After every row comes one of two labels: whether the row has a hidden trait. Each part has its own trait and labels.
[  1   7 -23  -4  -8  16  21   4  11   1   2 -19   3   0   3   7 -17  11
  -5 -13  -5  11  13   6  -9  -1   1   2   2 -11  56 -22  -2  -3   1   9
  23   3  10  -1  -5 -22  11  -1   0   4  -2 -55   5  37   1  -1  -1   1
  10   3  -1   5  12  -6  15 -16   5   9  -8  -1  12   8  13   0  -3   0
  11   7  13 -10  -8   4   0  -1  -2  -9  -3   0   7  19   0  -2  -5  13
  -2   5   0  -2  -2   0  -2  -5  26 -23   2 -13  -8   2   4   0  -5  -7
  25  17  -8   3   1   0  -9   1  11   2  12  12 -38   1  -4  16  -3  12
   6 -14  -3   9   3  -2  -2   4  -8]
<15>
[  2   4 -19  -4 -10  16  13   6  12   1   2 -13   2   2   2   9 -13   9
  -4  -3  -1  11   7   6  -8  -2   1   2   1  -9  43 -21  -2  -3   1  10
  20   3   9  -2  -5 -18  10  -1  -1   6  -4 -46   3  35   0  -1   0   4
  11   4   0   5  13  -6  12  -7   5   9  -8   0   8   7  14   1  -5   0
  13   5  12  -2 -10   1   0  -1  -2  -8  -3  -2   6   6   0  -2  -6   8
  -2   6   1  -1  -2  -1  -1  -4  28 -11   0 -13  -8   1   3  -2  -5  -7
  20  13  -9   2   0  -1 -10   2  11   1  14  13 -11   4  -4  23  -8  13
   6  -8  -2   9   1  -2  -1   4  -7]
<15>
[  0   0  -1  -2   1   1  -4   8  -4   3   0  -1   1  -1   1   2   3   5
  -3   1   5   1   6   2   0   1   5  -7   3   3  -5   0   5   1   1   2
  10   1   5   0  -3   2   0   1   0   4  -4   9   0 -12   2  -2  -2   2
  -2  -1   1  -1  -4  -8   2  -1   0  -3  -1   1  -1  -3   5   0   0   1
  -2   1   2 -16   5   3   0  -1  -2  -2   5   1   5  14   0  -3  -8  -6
   2   4  -2  -1   3   1  -1  -1  -1   2   1   5  -4   0   1   1   2   3
   3   2   3   9   0   0  -8   1   0   1   1  -2   6   5  -8  -7  -1   1
   1  -2  -5  -4   1  -4   0   7   1]
<15>
[  1 -26   9  -7  38   1 -59 -28 -48  28  -6 -51 -15 -21   0  57  33  14
  12  28  54   6 -16 -20   4   6 -10  -7  18  23   6   6   6  -2   9  -3
 -63   1  12   1  -1  12 -27 -10  -1  27 -29 -14 -40 -11  12 -10   2  15
 -17  -1 -10 -10 -23 -63   3  39   4 -15   5 -18 -16 -15   9  -1 -42  -3
   6   1   7  63   9 -35  -4   1  -7  -7   5 -19   5  59  -4 -41 -36 -38
  -1  28 -23 -24  -3   6   0  -1  55 -63   9  52  15 -27 -15   1   2  -4
  -4  -2  26 -42  -1   3  46  23 -22   4   9 -43  63  29 -23 -29  -6   9
   2 -19  -3  -9  17  -7  -2  28   7]
<14>
[ -2  -5   5  -1   6  -2  -7 -11  -8   2   0   0  -2  -3   1   8   8   3
   3   4  -3  -1  -7  -3   5  -2  -6   4   8   3  16   5   3   2   2 -10
 -34   4   3   1   6  16  -9   0   3   1   1   6  -9  -4   1   0   0  -8
   5  -2  -2  -2   0   4   3   5   1   1   3  -5  -5  -3  -2   0  -5   0
  -4   0   1   4   7  -6  -1   0   1   4   3   1  -1   4   1  -4  -5   1
  -2  -3  -5  -7  -1   2  -4   2  -5  -3   9   5  -3   3  -3  -1   3  -4
  -3   2  -2  -8  -2   2  17   1  -6   6  -7  -7  10  -6   6  11  13   1
  -5  -3  -1  -3   7  -2   1   2   4]
<15>
[  0   0   5  -2   5  -1 -12   0 -16   8   0  -4  -1  -4   1  11  11   3
  -1   0  -2  -1  -6   2   5   1   3  -4   4   7  11   3   8   2   1  -1
 -31   1   7   2   0  12  -4   0   2   2   0   9  -5  -4   2  -1  -3   0
   0  -2   0  -4  -7 -12   1   6   0  -1   0  -1  -2  -3   5   0  -4   1
  -7  -2   1  11   6  -3   0  -1   0  -2   6   0   5   7  -1  -6  -4  -8
   2   3  -6  -2   1   1  -2  -1  -4   0   3   8  -4   0  -1   2   1   2
   9   1   4   1  -1   1   6   3  -8   3  -3  -5  16   3  -7  -1   0   0
  -1  -4  -5  -5   7  -4   0   7   7]
<15>
[ -1   8 -34 -11  -8  29  30  -7   5   5   3 -29   3  -2  12  22 -24  24
 -12  -4 -16  10  24  18 -14  -4   0  12   0 -15  63 -35  -4  -5  -5   6
   2   5  12   0  -8 -26  20   0   6  -3  -4 -63  -6  63   2  -4  -1  -5
  37   4   7  -1  17  -2  24 -17   7  29 -12  -2  26   9  32   2  -2  -1
   5  10  16   7 -11   2   0  -1  -5 -22   0   8  20   7   3  -6  -5  34
  -1   8  -8  -3 -10  -1  -3 -11  55 -58  13 -16 -13   2   0  -1 -11  -1
  46  19  -5   6   1   2  -1   0  13   1   2  16 -23   3  -2  40   4  30
   6 -26 -16  14   6  -1  -6   7 -16]
<15>
[  0   0   0  -3   1  -2  -8   6  -5   6   0   3  -2  -2   0   5   6   3
  -3   2  -1   1  -1   2   3   0   4  -5   4   1   2  -2   6   1  -1   1
  -7   0   4   0  -2   6  -1   0   1   2  -3   6  -4  -5   3  -2  -4   1
   1  -3   1  -3  -2  -3   2   2   0  -2   0   2   2  -3   6   0  -4   1
  -1   1   1 -21   4   0   0  -1  -1  -3   7   1   7  12   0  -5  -2  -3
   2   3  -6  -3   1   1  -1  -1  -4  -6   3   4  -4   2   1   3   2   2
   9   1   2   3   0   1  -6   1   1   3  -3  -7   2   3  -7  -5   2   0
  -1  -2  -5  -3   5  -4   0   6   0]
<15>
[  0  -1  -7  -3  -2  -1  -1  14   0   3   0  -4   0   3   1   4  -4   6
  -3   0  -1   3   7   3  -1   1   8  -6   2   3   5  -9   5  -1   0   6
  -1   0   7  -1  -4  -9   3   0   0   3  -3  -5   4  -6   2  -1  -3   4
   0  -1   2   1  -6 -10   4  -2   0  -4  -3   1   2   6   7  -1  -3   1
   0   3   1  -6   1   1   1  -2  -1  -5   3   2   7  10   0  -5  -5  -7
   3   6  -1  -2   2   1  -1  -2   1  -4   1   0  -5  -2   2   2  -1   3
  12   8  -3   7   1   1  -4   5   4  -1   2   2  -5   6  -9  -6   0   3
   1  -2  -6  -1   3  -5  -1   6   2]
<15>
[  0   0 -10  -3  -3   5   9   0   2  -5   1  -4  -1   1   0   5 -14   5
   4  -1   0   6   7  -2  -4   0  -7   6   3 -10  37 -12  -4  -2   1   2
  21   3   5  -3   1  -9   3   0   2   3   1 -26   4  20  -2   0   0  -5
   6   2  -3   5   9   5   4 -10   3   0  -4  -4   3   4  -1   0  -2  -1
  10   4   8 -10  -4  -6  -1   1   0   5  -4  -3   0   0  -1  -2  -6   4
  -4   0   3  -4  -1   1  -3   1   6  -7   6  -9  -5   5   2  -3  -2  -9
   7  11  -9  -8   0   0   5   2   7   4   5   8 -12  -2   6  22   9   0
   1  -9   0   6   2   0   1   0 -10]
<15>
[ -1  -5  10  -1   5  -2 -20   1 -19  10  -1  -2  -1  -2   1   7  14   8
  -6   4   0  -4  -8   0   8   0   5 -10   8  11   3   0   8   5   0  -1
 -44   1  11   3   1  28  -2   1   2   4  -3  13  -9 -14   2  -2  -4  -1
   0  -2   1  -5  -9  -7   3  11   0   0   1   0  -6  -5   5   0  -8   2
 -12   0   0  30   6  -4   1  -1   0  -2   6   0   8  14   0  -9  -4  -9
   4   6  -8  -3   3   2  -1  -1  -7   0   4  14  -8   2  -3   3   2   1
  12  -2   5   3  -1   1  10   4  -9   3  -5  -6  27   2  -7  -3   4  -2
  -2  -2  -5  -6   8  -5   0   8  12]
<15>
[ -1  -4   2   0   4   1  -8  -7  -6   3   1  -4  -1  -3   0   4   9   5
   1   2   0  -3  -6  -1   5   0  -2   0   6   5  11   4   1   3   1  -6
 -24   2   7   1   4  13  -5   0   1   1  -2  13  -7 -18   2  -2   0  -3
   2  -1  -1  -4  -4  -3   4   6   1   4   2  -4  -4  -1   0   0  -4   0
  -5   0  -1  14   4  -3  -1   0   0   1   3  -1   0   4   1  -5   0  -3
  -1   2  -5  -2   0   1  -2   1  -6  -4   4   8  -2   5  -2  -1   3  -1
   1  -1   3  -6  -2   0  15   1  -4   3  -5   0   8   2  -1  -5   2  -1
  -2  -2  -2  -4   6  -2   1   4   6]
<15>
[ -1  -5   8   0   7   0 -16   1 -19  13   0  -8  -1  -3   1   5  14   8
  -2   7   3  -4 -10   1   8   2   4  -9   8   9  10   6   9   4   0  -2
 -46   1   9   4   3  23  -5   0   1   3  -5  27  -7 -11   2  -2  -3   1
   0  -2  -1  -6  -6  -9   2   9  -1  -1   1   0  -8  -5   4   0  -4   2
 -11  -1   1  25   5  -6   0  -1  -1  -2   6  -6   6  19   0  -7  -7  -8
   4   6 -11  -3   2   2  -1  -1  -6   4   3  14  -4  -1  -3   1   3   2
   5  -2   4  -1  -1   0  19   3 -14   2  -4  -8  30   5  -7  -6  -1  -3
  -2  -3  -5  -8   9  -4   0  10  12]
<14>
[ -1  -5   8   1   3   0 -10  -1 -15  12   0  -9  -2  -3   1   5  10  12
  -2   6   1  -4  -9   1   7   1   5  -8   6  10   8   4   8   5   0  -2
 -41   1  11   4   3  23  -1   0   1   4  -4  20  -9 -18   3  -1  -3   2
  -1  -1   0  -5  -5  -7   7  11   0  -1   1  -1  -8  -5   5   0  -2   2
 -12  -1   0  22   4  -3   0  -1  -1  -2   5  -2   4  17   0  -8  -4  -9
   4   7 -10  -2   2   2  -1   0  -9   0   0  14  -5  -1  -4   1   2   1
   9  -4   6   2  -1  -1  12   2 -12   2  -3  -3  31   6  -6  -3  -3   1
  -1  -2  -5  -5   6  -4   0   9  15]
<15>
[ -2  -9   9   1  10  -1 -13  -6 -19  11   0  -8  -2  -3   0  10  21   6
   0   7   2  -4 -11  -1   7   1  -1  -4   8  10  12   6   7   6   1  -6
 -46   2   8   4   6  25  -2  -2   2   4  -1  24 -12 -10   5  -1  -2  -3
   0  -1  -3  -5  -7  -4   3   9   0   0   2  -3 -11  -4   0   0  -1   1
 -11  -1   2  44   3  -7   0   0   0   1   2  -3   1  13   0 -10  -3  -3
   1   2  -8  -5   1   2  -2   1  -4   4   4  13  -3   0  -5   0   3  -1
   4  -3   4  -4  -1   0  26   5 -14   4  -6  -6  31   3  -2   1   3  -2
  -4  -4  -2  -8   9  -3   1   8  12]
<14>
[ -1  -9   1  -2   2  -2 -12   2  -5   3   0   1  -1  -3   1   3   0   7
   1   3  -1   0   2   0   2   0   1  -3   5   0  -4   4   4   1   0  -3
  -7   2   4   1  -1   5  -6   0   2   2  -2   3  -1   0   1   0  -3  -3
   4  -2   0  -2  -5  -3   1  -1   1  -1   1  -2   1  -3   4   0  -5   1
  -2   1   0   1   6  -2   0  -1   0   1   6   1   5   5   0  -1  -4  -3
   0   0  -3  -5   0   2  -2   0  -2   2   6   8  -5   0   0   2   1   0
   6   4   2  -1   0   1  -8   2   1   2  -5  -5   1   1  -3   0   5   0
  -2  -2  -5   0   6  -3   0   5   1]
<15>
[ -2 -10   1   1   9   0 -11  -6 -21  13   0 -11  -3  -6   0   9  17   5
   1  10   9  -3 -14  -3   7   2   1  -6   8   7  19   8   7   5   1  -4
 -57   2   9   4   6  28  -4   0   1   2  -2  16 -14 -15   1  -2  -2   0
   1  -1  -4  -7  -7 -11   3  14   1  -1   1  -4 -11  -6   1   0  -2   1
 -10  -1   1  50   5  -9   0  -1  -1   0   5  -6   1  19  -1 -12  -6 -11
   1   3 -11  -3   1   2   0   1   4   7   3  13  -3   0  -6   0   3   0
  -3  -3   5  -1  -1   0  28   7 -15   3  -3  -6  31   5  -3  -3  -1  -1
  -2  -3  -4  -7   9  -3   0   9  15]
<14>
[  1  -3  -5  -1   0   2  -3   6   4  -4   1  -6   2   0  -1   1  -4   4
  -1  -1   1   5   5  -1  -3   0   0  -2   0  -3  19  -6  -2  -1   0   4
  19   1   6  -1  -1 -10   1  -1  -1   6  -2 -15   4  10   1   1   2   3
  -2   1  -3   2   4  -6   5  -3   1  -1  -2   0   0   2  -2   1  -3   0
   7   1   5 -10  -2  -2   0   0  -2   0  -2  -2   0   2  -1  -3  -5   0
  -1   4   1   1   1  -1  -1  -1   6  -3   0  -5  -1  -1   1  -1  -1   0
  -3   4  -4  -2   0  -1  -5   2   7   1   4  -1  -3   3  -2   3  -8   1
   3   0   0   3  -1  -2   0   1  -4]
<15>
[ -2 -12  11  -1  13  -1 -24  -7 -33  16   0 -19  -5  -7   1  17  17  10
   2  10  14  -2 -12  -5   9   2   1  -9  12  13  12   6   8   6   2  -6
 -63   2  14   4   5  34  -6   0   2   6  -7  14 -18  -9   3  -2  -3  -3
   0  -1  -5  -5 -11 -17   1  19   1   1   1  -5 -13  -8   4   0 -11   1
 -10  -1   1  55   7 -15   0  -1  -1   0   6  -8   5  28  -2 -15 -11 -16
   1   5 -13  -8   1   4  -2   0   0  -6   6  24  -5  -3  -7   1   4   0
   0  -2   6 -13  -1   1  31  10 -18   3  -3 -13  46   5  -6  -1   2   0
  -3  -3  -3  -9   9  -4   1  14  13]
<14>
[ -1 -25  12  -3  32  -1 -52 -18 -47  24  -4 -40 -12 -16   0  50  28   9
   9  16  37   1 -20 -16   6   5  -6  -6  17  17  16   7   5   1   7  -6
 -63   2  14   2   2  28 -20  -5   1  21 -21   9 -22  -6  11  -7  -2   6
  -7  -1  -9  -8 -18 -43   2  33   2  -9   3 -15 -19 -12   1   0 -32  -1
  -1  -1   3  63  10 -33  -3   0  -4  -2   6 -15   4  57  -3 -27 -27 -26
   1  18 -21 -20  -1   6  -1   0  31 -63  10  40   6 -18 -13   1   2  -3
  -4   0  18 -37  -1   1  47  21 -19   5   0 -34  63  23 -14 -15   2   7
  -1 -13  -4  -9  15  -6   0  24   9]
<14>
[  0 -23  16   2  22   2 -34 -20 -33  18   0 -37  -9 -11  -2  27  24  12
   9  14  25   0 -20 -13   4   7  -6  -5   7  19  17  11   3   2   5  -3
 -35   2  11   3   8  25 -16  -5  -2  18 -16  -2 -22 -12   7  -1   2  10
  -4   2 -12 -10  -6 -35   7  27   0  -4   0 -11 -22 -10  -1   1 -20  -1
   4  -4   1  63   2 -19  -2   0  -5  -5   1 -17  -7  28  -4 -22 -18 -23
   0  18 -15  -7   0   2   0   2  24 -45   3  16   9 -13  -8  -4   3  -1
 -24  -9  13 -26  -2  -4  48  14 -23  -1   7 -15  52  17  -8  -8 -20   6
   2  -2   1  -6   7  -1  -1  13  15]
<14>
